Here is a tiny trained network, its code and every weight. The questions are about switching its units off for an input and a class, where a switched-off unit gives its printed mean instead of its output.

import numpy as np


def w(rows, s, z=0):
    codes = np.array(rows[::2]) - 128.0
    scale = np.full(codes.shape[1], s)
    scale[-1] = z or s
    return codes * scale


def norm(h):
    return h / np.sqrt((h * h).mean(-1, keepdims=True) + 1e-5)


def f(y):
    return np.maximum(y, 0)


def log_softmax(a):
    a = a - a.max(-1, keepdims=True)
    return a - np.log(np.exp(a).sum(-1, keepdims=True))


def net(x, mask):
    res = np.array(x, float).reshape(1, 5) / 4 @ E
    u = 0
    for l in range(3):
        y = f(norm(res) @ A[l][:, :-1].T + A[l][:, -1])
        res = res + np.where(mask[u : u + 12], y, B[l][:, -1]) @ B[l][:, :-1]
        u += 12
    return log_softmax(norm(res)[-1] @ U[:, :-1].T + U[:, -1])


A, B = {}, {}
E = w([
[99,163,81,145,111,134,124,135,171,158],'x0',
[156,150,85,136,139,135,198,144,98,123],'x1',
[80,177,162,119,159,176,89,165,116,96],'x2',
[23,136,86,94,175,171,141,148,139,131],'x3',
[134,57,116,250,109,137,88,123,166,168],'x4',
],0.0017)
A[0] = w([
[162,57,104,146,134,145,188,116,136,240,168],'0.n0',
[133,75,218,109,144,109,151,83,106,111,99],'0.n1',
[184,32,51,157,188,192,117,104,56,119,84],'0.n2',
[122,211,67,61,166,136,201,176,109,91,42],'0.n3',
[63,116,73,129,176,170,63,118,125,170,30],'0.n4',
[148,149,121,198,107,98,121,101,141,139,81],'0.n5',
[133,145,92,63,149,127,241,192,145,113,9],'0.n6',
[191,101,120,68,123,72,138,116,65,120,11],'0.n7',
[83,200,84,116,120,186,102,160,164,96,153],'0.n8',
[156,153,237,132,188,146,160,86,31,77,183],'0.n9',
[251,127,143,157,117,136,200,180,52,105,88],'0.n10',
[144,81,150,156,200,165,219,166,79,115,53],'0.n11',
],0.0023,0.0016)
B[0] = w([
[163,131,124,149,80,137,181,174,155,70,235],'0.n0',
[120,211,94,151,109,159,157,94,141,164,180],'0.n1',
[121,142,143,105,59,93,198,155,136,121,187],'0.n2',
[147,123,97,164,173,164,190,5,90,93,232],'0.n3',
[178,77,127,62,73,85,134,107,155,214,182],'0.n4',
[123,137,85,173,186,154,122,80,137,99,173],'0.n5',
[142,168,89,190,135,185,204,35,74,82,190],'0.n6',
[127,176,36,96,135,71,113,207,124,205,170],'0.n7',
[155,54,164,136,114,109,98,112,103,73,228],'0.n8',
[173,152,130,177,80,153,129,210,166,113,250],'0.n9',
[63,44,160,60,140,129,115,106,162,164,221],'0.n10',
[140,119,142,82,44,108,147,202,112,75,173],'0.n11',
],0.0025,0.002)
A[1] = w([
[86,146,186,57,173,129,36,70,147,174,44],'1.n0',
[130,142,203,86,34,35,74,202,174,189,161],'1.n1',
[212,184,131,6,160,7,98,126,63,252,8],'1.n2',
[9,134,198,67,141,105,47,110,190,99,60],'1.n3',
[143,192,146,91,69,154,69,99,112,45,103],'1.n4',
[188,135,121,49,67,52,186,173,81,180,25],'1.n5',
[30,50,138,105,134,128,136,125,192,201,44],'1.n6',
[105,145,228,116,103,202,36,174,147,84,76],'1.n7',
[64,101,160,185,152,125,1,102,168,188,52],'1.n8',
[160,92,27,162,134,41,236,106,155,209,82],'1.n9',
[123,178,146,12,170,129,167,199,56,114,179],'1.n10',
[144,37,113,116,149,119,93,156,162,115,118],'1.n11',
],0.0022,0.0017)
B[1] = w([
[38,215,212,183,186,55,102,90,190,149,154],'1.n0',
[82,121,93,135,190,130,208,92,97,105,229],'1.n1',
[224,251,50,122,62,34,12,96,60,212,167],'1.n2',
[73,127,172,155,133,28,120,65,200,167,177],'1.n3',
[76,34,156,127,165,106,120,132,154,199,184],'1.n4',
[145,151,121,84,52,69,78,162,73,204,184],'1.n5',
[164,58,49,32,82,230,88,177,199,202,172],'1.n6',
[88,188,203,67,175,132,94,139,157,90,200],'1.n7',
[124,137,75,53,131,113,231,171,96,122,186],'1.n8',
[85,169,198,163,187,165,46,120,108,130,253],'1.n9',
[128,113,97,230,141,51,105,61,137,179,235],'1.n10',
[197,110,139,132,89,127,185,65,91,132,173],'1.n11',
],0.0025,0.0022)
A[2] = w([
[75,54,129,160,152,156,159,175,107,73,185],'2.n0',
[216,83,113,185,100,63,176,133,81,182,82],'2.n1',
[90,175,129,41,150,102,246,128,162,118,118],'2.n2',
[107,29,85,51,108,129,174,209,115,157,124],'2.n3',
[183,94,129,84,71,171,36,215,168,156,154],'2.n4',
[177,211,207,120,191,82,65,162,55,133,143],'2.n5',
[213,178,107,64,122,165,161,96,39,70,158],'2.n6',
[108,179,14,55,210,176,243,57,31,24,4],'2.n7',
[161,160,245,121,190,209,39,251,60,44,9],'2.n8',
[108,21,12,14,86,243,76,180,158,184,23],'2.n9',
[137,105,19,169,78,174,127,222,229,187,178],'2.n10',
[55,56,143,134,122,153,124,140,144,102,169],'2.n11',
],0.0027,0.0017)
B[2] = w([
[156,192,113,111,93,88,94,101,151,153,212],'2.n0',
[137,104,173,123,109,102,61,106,141,48,227],'2.n1',
[131,134,212,176,145,161,74,97,107,110,191],'2.n2',
[164,84,107,56,158,120,243,188,81,141,183],'2.n3',
[61,111,58,99,191,121,200,58,109,131,168],'2.n4',
[162,132,39,107,79,176,143,152,133,168,198],'2.n5',
[21,186,71,125,181,156,130,104,67,139,208],'2.n6',
[100,162,90,228,196,221,242,32,13,29,252],'2.n7',
[241,175,232,107,43,241,185,189,170,204,175],'2.n8',
[121,34,79,66,193,215,254,199,209,239,194],'2.n9',
[71,95,104,110,190,168,85,211,122,81,238],'2.n10',
[145,183,131,68,140,89,119,105,123,174,202],'2.n11',
],0.0032,0.0028)
U = w([
[54,65,47,234,180,196,44,217,206,30,39],'0',
[54,195,57,188,203,224,219,30,22,42,248],'1',
[41,29,58,35,208,215,205,206,217,200,205],'2',
[199,226,72,49,35,21,50,64,49,195,163],'3',
[220,17,202,217,33,51,41,85,189,38,169],'4',
[192,54,144,65,54,60,204,236,49,36,2],'5',
[221,213,232,61,43,213,149,193,188,203,156],'6',
[4,208,228,32,190,77,32,56,225,197,123],'7',
],0.0042,0.0026)

Each question gives the input, the list of numbers given to net, and the class t.
The units are the neurons (one row each of A and B). Each row of codes is followed by its name. A weight is (code - 128) times the scale printed after its matrix; where a second scale follows, it is the last column's (A, B and U).
mask holds one flag per neuron, layer by layer. A switched-off neuron (its flag False) gives its mean, the last column of its row in B, instead of its output. The means were averaged over made-up inputs and are rounded, as every weight is.
A unit's drop is (log p(t) with every unit on - log p(t) with that unit switched off) / (log p(t) with every unit on - log p(t) with every unit switched off).
The circuit of an input: a set's keep is (log p(t) with only the set's units on - log p(t) with every unit switched off) / (log p(t) with every unit on - log p(t) with every unit switched off). Starting from the 12 units with the biggest drops (on a tie, the unit counted first), units are removed one at a time, each time the one whose removal leaves the highest keep (on an exact tie, the one counted first), for as long as the keep stays at least 0.8.
circuit, biggest first: the units of the circuit, biggest drop first
most important unit: the unit with the biggest drop
top k neurons: the k neurons with the biggest drops, biggest first
k most important neurons of layer l: the k neurons of layer l with the biggest drops, biggest first
drop when u is switched off: that unit's drop, to one decimal
input [2,4,-6,2,6], class 0: most important unit	2.n10
input [-7,-7,4,-5,-2], class 6: top 2 neurons	0.n9, 2.n8
input [-6,-1,-7,3,3], class 4: circuit, biggest first	2.n1, 2.n7
input [6,-3,-1,-1,-4], class 7: top 4 neurons	1.n4, 2.n7, 0.n0, 1.n1
input [-3,-5,5,1,-6], class 7: top 2 neurons	1.n3, 1.n10
input [8,-4,-7,-1,-7], class 3: circuit, biggest first	1.n2, 1.n5
input [-6,-6,-3,2,4], class 2: top 3 neurons	1.n6, 0.n8, 2.n9
input [2,7,4,-7,7], class 4: circuit, biggest first	2.n7, 2.n1
input [-1,4,7,-1,8], class 6: circuit, biggest first	1.n10, 2.n8, 0.n3, 2.n7
input [-8,-8,4,-4,-6], class 6: top 3 neurons	0.n9, 2.n8, 2.n5
input [7,-3,5,7,-1], class 7: top 2 neurons	1.n3, 1.n0
input [-3,6,5,-6,-3], class 3: 2 most important neurons of layer 1	1.n10, 1.n5
input [0,-4,0,3,0], class 7: top 4 neurons	1.n0, 1.n3, 0.n0, 0.n9
input [4,2,7,-8,3], class 6: most important unit	2.n8
input [6,-4,-1,-3,-4], class 3: top 2 neurons	1.n2, 0.n10
input [1,5,1,1,8], class 0: top 2 neurons	2.n10, 2.n7
input [-5,0,-2,-4,0], class 3: 2 most important neurons of layer 0	0.n7, 0.n1
input [2,0,8,-8,-8], class 6: 2 most important neurons of layer 0	0.n9, 0.n4
input [8,-7,5,7,7], class 2: 2 most important neurons of layer 1	1.n6, 1.n8
input [2,-2,8,-5,-4], class 6: circuit, biggest first	2.n8
input [1,-4,5,1,6], class 2: top 2 neurons	1.n6, 1.n8
input [6,7,2,-1,3], class 0: 2 most important neurons of layer 2	2.n7, 2.n10
input [-6,-1,7,7,1], class 7: 2 most important neurons of layer 1	1.n3, 1.n10
input [-7,4,3,0,8], class 4: 2 most important neurons of layer 1	1.n6, 1.n8
input [-2,0,5,-2,5], class 6: drop when 2.n8 is switched off	0.1
input [-1,-1,0,2,2], class 2: drop when 1.n6 is switched off	0.4
